Below are the code and all the weights of a small trained network. Each question names an input and a class and asks about switching units off, where a switched-off unit gives its printed mean instead of its output.

import numpy as np


def w(rows, s, z=0):
    codes = np.array(rows[::2]) - 128.0
    scale = np.full(codes.shape[1], s)
    scale[-1] = z or s
    return codes * scale


def f(y):
    return np.maximum(y, 0)


def log_softmax(a):
    a = a - a.max(-1, keepdims=True)
    return a - np.log(np.exp(a).sum(-1, keepdims=True))


def net(x, mask):
    res = np.array(x, float).reshape(1, 5) / 4 @ E
    y = f(res @ A[0][:, :-1].T + A[0][:, -1])
    res = res + np.where(mask, y, B[0][:, -1]) @ B[0][:, :-1]
    return log_softmax(res[-1] @ U[:, :-1].T + U[:, -1])


A, B = {}, {}
E = w([
[108,155,254,115,192,143,244],'x0',
[58,134,167,101,120,133,70],'x1',
[203,133,194,112,156,59,139],'x2',
[160,56,129,8,109,74,145],'x3',
[144,228,37,82,204,109,113],'x4',
],0.0098)
A[0] = w([
[209,83,70,120,50,68,114,219],'N0',
[101,52,79,158,78,140,176,131],'N1',
[97,139,115,220,96,177,62,118],'N2',
[157,106,228,167,151,161,159,132],'N3',
[121,190,127,201,235,126,159,171],'N4',
[255,173,164,135,160,78,137,254],'N5',
],0.0091,0.0057)
B[0] = w([
[140,79,255,117,207,217,109,249],'N0',
[173,50,181,93,72,119,193,187],'N1',
[143,179,148,177,118,226,75,223],'N2',
[21,245,183,118,73,80,148,216],'N3',
[102,158,35,166,139,160,214,227],'N4',
[137,132,112,70,219,57,186,255],'N5',
],0.0088,0.011)
U = w([
[163,115,82,136,73,79,127,2],'0',
[81,191,184,86,69,170,84,48],'1',
[68,99,153,166,95,112,191,61],'2',
[222,32,194,106,213,96,160,226],'3',
[160,90,141,254,65,193,122,46],'4',
[68,198,63,128,205,158,154,247],'5',
],0.0096,0.0037)

Each question gives the input, the list of numbers given to net, and the class t.
The units are the neurons (one row each of A and B). Each row of codes is followed by its name. A weight is (code - 128) times the scale printed after its matrix; where a second scale follows, it is the last column's (A, B and U).
mask holds one flag per neuron, in row order. A switched-off neuron (its flag False) gives its mean, the last column of its row in B, instead of its output. The means were averaged over made-up inputs and are rounded, as every weight is.
A unit's drop is (log p(t) with every unit on - log p(t) with that unit switched off) / (log p(t) with every unit on - log p(t) with every unit switched off).
The circuit of an input: a set's keep is (log p(t) with only the set's units on - log p(t) with every unit switched off) / (log p(t) with every unit on - log p(t) with every unit switched off). Starting from all 6 units, units are removed one at a time, each time the one whose removal leaves the highest keep (on an exact tie, the one counted first), for as long as the keep stays at least 0.8.
circuit, biggest first: the units of the circuit, biggest drop first
most important unit: the unit with the biggest drop
top k neurons: the k neurons with the biggest drops, biggest first
drop of u: that unit's drop, to one decimal
input [-7,6,-6,-7,3], class 4: most important unit -> N2
input [-8,4,1,5,1], class 3: top 2 neurons -> N0, N3
input [-5,7,6,-5,-4], class 4: top 3 neurons -> N3, N5, N2
input [-7,2,4,0,-1], class 3: top 2 neurons -> N0, N3
input [4,1,4,4,-7], class 1: top 2 neurons -> N3, N4
input [-5,3,-3,2,-1], class 4: circuit, biggest first -> N5, N3
input [-2,4,4,1,6], class 3: top 4 neurons -> N3, N2, N4, N5
input [-8,2,-7,-3,6], class 1: circuit, biggest first -> N4, N5
input [6,-8,-2,5,3], class 5: top 2 neurons -> N0, N1
input [1,2,-6,0,-6], class 4: top 2 neurons -> N5, N2
input [-4,0,-6,2,-5], class 4: top 2 neurons -> N5, N2
input [-2,-1,1,-1,-1], class 3: top 2 neurons -> N3, N4
input [6,1,2,5,-4], class 1: top 3 neurons -> N3, N4, N1
input [-7,0,-5,7,6], class 3: circuit, biggest first -> N0
input [-6,4,-4,2,-1], class 4: drop of N5 -> 0.5
input [4,-7,4,-6,-8], class 2: drop of N3 -> 0.3
input [2,-7,-6,5,1], class 3: drop of N3 -> 0.1
